[[126 113 113]
 [131 132 156]
 [122 144 121]
 [128 129 116]
 [126 128 127]
 [145 143 106]
 [143 122 116]]
|
[[126 131 122 128 126 145 143]
 [113 132 144 129 128 143 122]
 [113 156 121 116 127 106 116]]

[[102 132 149 123]
 [139 136 126 155]
 [108 134 112 156]
 [140 129 114 108]
 [111 125 124 129]
 [133 135 143 115]
 [116 126 129 144]
 [138 130 132 145]
 [141 128 106 105]
 [103 121 140 124]]
|
[[102 139 108 140 111 133 116 138 141 103]
 [132 136 134 129 125 135 126 130 128 121]
 [149 126 112 114 124 143 129 132 106 140]
 [123 155 156 108 129 115 144 145 105 124]]

[[139 129 129 122]
 [130 130 124 125]
 [120 141 126 151]
 [127 130 127 126]
 [130 129 124 126]
 [136 121 128 127]]
|
[[139 130 120 127 130 136]
 [129 130 141 130 129 121]
 [129 124 126 127 124 128]
 [122 125 151 126 126 127]]

[[152 126 137 128 137 137 130 130 125 132 144]
 [129 126 122 124 121 130 146 122 131 127 127]
 [129 120 137 123 141 130 108 128 126 133 126]
 [125 135 138 123 118 130 130 128 133 136 127]]
|
[[152 129 129 125]
 [126 126 120 135]
 [137 122 137 138]
 [128 124 123 123]
 [137 121 141 118]
 [137 130 130 130]
 [130 146 108 130]
 [130 122 128 128]
 [125 131 126 133]
 [132 127 133 136]
 [144 127 126 127]]

[[107 138]
 [130 124]
 [130 108]
 [132 111]
 [117 134]
 [131 113]
 [143 134]
 [135 124]
 [151 133]
 [127 117]]
|
[[107 130 130 132 117 131 143 135 151 127]
 [138 124 108 111 134 113 134 124 133 117]]

[[126 128 109 138 139]
 [122 123 122 122 125]
 [112 117 102 138 132]
 [124 126 110 130 136]
 [118 119 110 113 127]]
|
[[126 122 112 124 118]
 [128 123 117 126 119]
 [109 122 102 110 110]
 [138 122 138 130 113]
 [139 125 132 136 127]]

[[131 109]
 [130 133]
 [128  99]
 [141 126]
 [129 100]
 [115 134]
 [141 143]
 [131 134]
 [115 119]]
|
[[131 130 128 141 129 115 141 131 115]
 [109 133  99 126 100 134 143 134 119]]

[[132 130 117 134 116 131]
 [110 128 116 115 128 134]
 [139 130 122 130 103 134]]
|
[[132 110 139]
 [130 128 130]
 [117 116 122]
 [134 115 130]
 [116 128 103]
 [131 134 134]]

[[121 149]
 [100 158]
 [113 133]]
|
[[121 100 113]
 [149 158 133]]
---
[[133 129 123 147 107 124]
 [138 151 140 129 128 134]
 [120 109 118 127 129 122]
 [124 129 132 113 146 128]
 [138 148 142 123 132 142]
 [122 125 133 108 151 130]]
|
[[122 125 133 108 151 130]
 [138 148 142 123 132 142]
 [124 129 132 113 146 128]
 [120 109 118 127 129 122]
 [138 151 140 129 128 134]
 [133 129 123 147 107 124]]

[[148 113 114 132 122 145 125 116 143 142 142 110]
 [122 111 132 119 139 116 125 145 134 134 112 115]
 [137 139 130 134 119 114 117 115 108 139 132 142]
 [136 125 116 136 119 123 145 125 149 137 113 125]]
|
[[136 125 116 136 119 123 145 125 149 137 113 125]
 [137 139 130 134 119 114 117 115 108 139 132 142]
 [122 111 132 119 139 116 125 145 134 134 112 115]
 [148 113 114 132 122 145 125 116 143 142 142 110]]

[[113 140 120 122 136 154]
 [144 148 104 136 108 118]
 [136 105 110 122 152 143]
 [134 122 146 101 109 150]
 [144 107 124 151 122 112]]
|
[[144 107 124 151 122 112]
 [134 122 146 101 109 150]
 [136 105 110 122 152 143]
 [144 148 104 136 108 118]
 [113 140 120 122 136 154]]

[[118 124 146 110 118 147 139 128]
 [126 130 139 129 130 112 122 123]
 [136 125 113 127 136 120 126 127]
 [128 139 139 138 147 102 121 129]
 [139 124 126 149 112 117 115 117]
 [115 135 111 129 111 142 124 127]
 [121 132 155 132 120 124 125 125]
 [132 122 134 109 150 130 143 137]
 [118 126 138 108 132 144 143 133]
 [121 143 139 139 135 105 117 125]
 [147 117 107 132 139 116 125 126]]
|
[[147 117 107 132 139 116 125 126]
 [121 143 139 139 135 105 117 125]
 [118 126 138 108 132 144 143 133]
 [132 122 134 109 150 130 143 137]
 [121 132 155 132 120 124 125 125]
 [115 135 111 129 111 142 124 127]
 [139 124 126 149 112 117 115 117]
 [128 139 139 138 147 102 121 129]
 [136 125 113 127 136 120 126 127]
 [126 130 139 129 130 112 122 123]
 [118 124 146 110 118 147 139 128]]

[[144 123 147 127 121 154 116 124]
 [147 138 133 125 131 121 142 134]
 [141 128 126 150 119 133 140 119]
 [138 150 115 115 142 112 133 118]
 [125 124 145 120 129 109 138 152]
 [123 114 117 136 124 145 146 144]
 [130 135 138 102 139 134 112 134]
 [128 133 123 145 121 128 113  99]
 [140 125 134 142 119 150 120 113]
 [149 146 118 115 142 131 143 132]
 [127 126 130 151 117 104 140 123]]
|
[[127 126 130 151 117 104 140 123]
 [149 146 118 115 142 131 143 132]
 [140 125 134 142 119 150 120 113]
 [128 133 123 145 121 128 113  99]
 [130 135 138 102 139 134 112 134]
 [123 114 117 136 124 145 146 144]
 [125 124 145 120 129 109 138 152]
 [138 150 115 115 142 112 133 118]
 [141 128 126 150 119 133 140 119]
 [147 138 133 125 131 121 142 134]
 [144 123 147 127 121 154 116 124]]

[[133 127 117 122 137 133 123 130 113 131]
 [114 130 133 137 125 136 126 135 132 120]
 [144 127 135 128 101 122 122 117 137 140]
 [125 129 120 125 144 129 130 132 119 125]
 [122 129 151 104 117 144 125 102 151 115]
 [134 151 112 129 132 112 126 132 119 136]
 [112 147 119 139 146 116 137 142 127 121]]
|
[[112 147 119 139 146 116 137 142 127 121]
 [134 151 112 129 132 112 126 132 119 136]
 [122 129 151 104 117 144 125 102 151 115]
 [125 129 120 125 144 129 130 132 119 125]
 [144 127 135 128 101 122 122 117 137 140]
 [114 130 133 137 125 136 126 135 132 120]
 [133 127 117 122 137 133 123 130 113 131]]

[[153 133 132]
 [153 130 139]
 [134 124 101]
 [153 133 127]
 [146 132 108]
 [153 131 138]
 [126 116 104]
 [152 133 124]
 [148 133 111]
 [127 118 102]]
|
[[127 118 102]
 [148 133 111]
 [152 133 124]
 [126 116 104]
 [153 131 138]
 [146 132 108]
 [153 133 127]
 [134 124 101]
 [153 130 139]
 [153 133 132]]
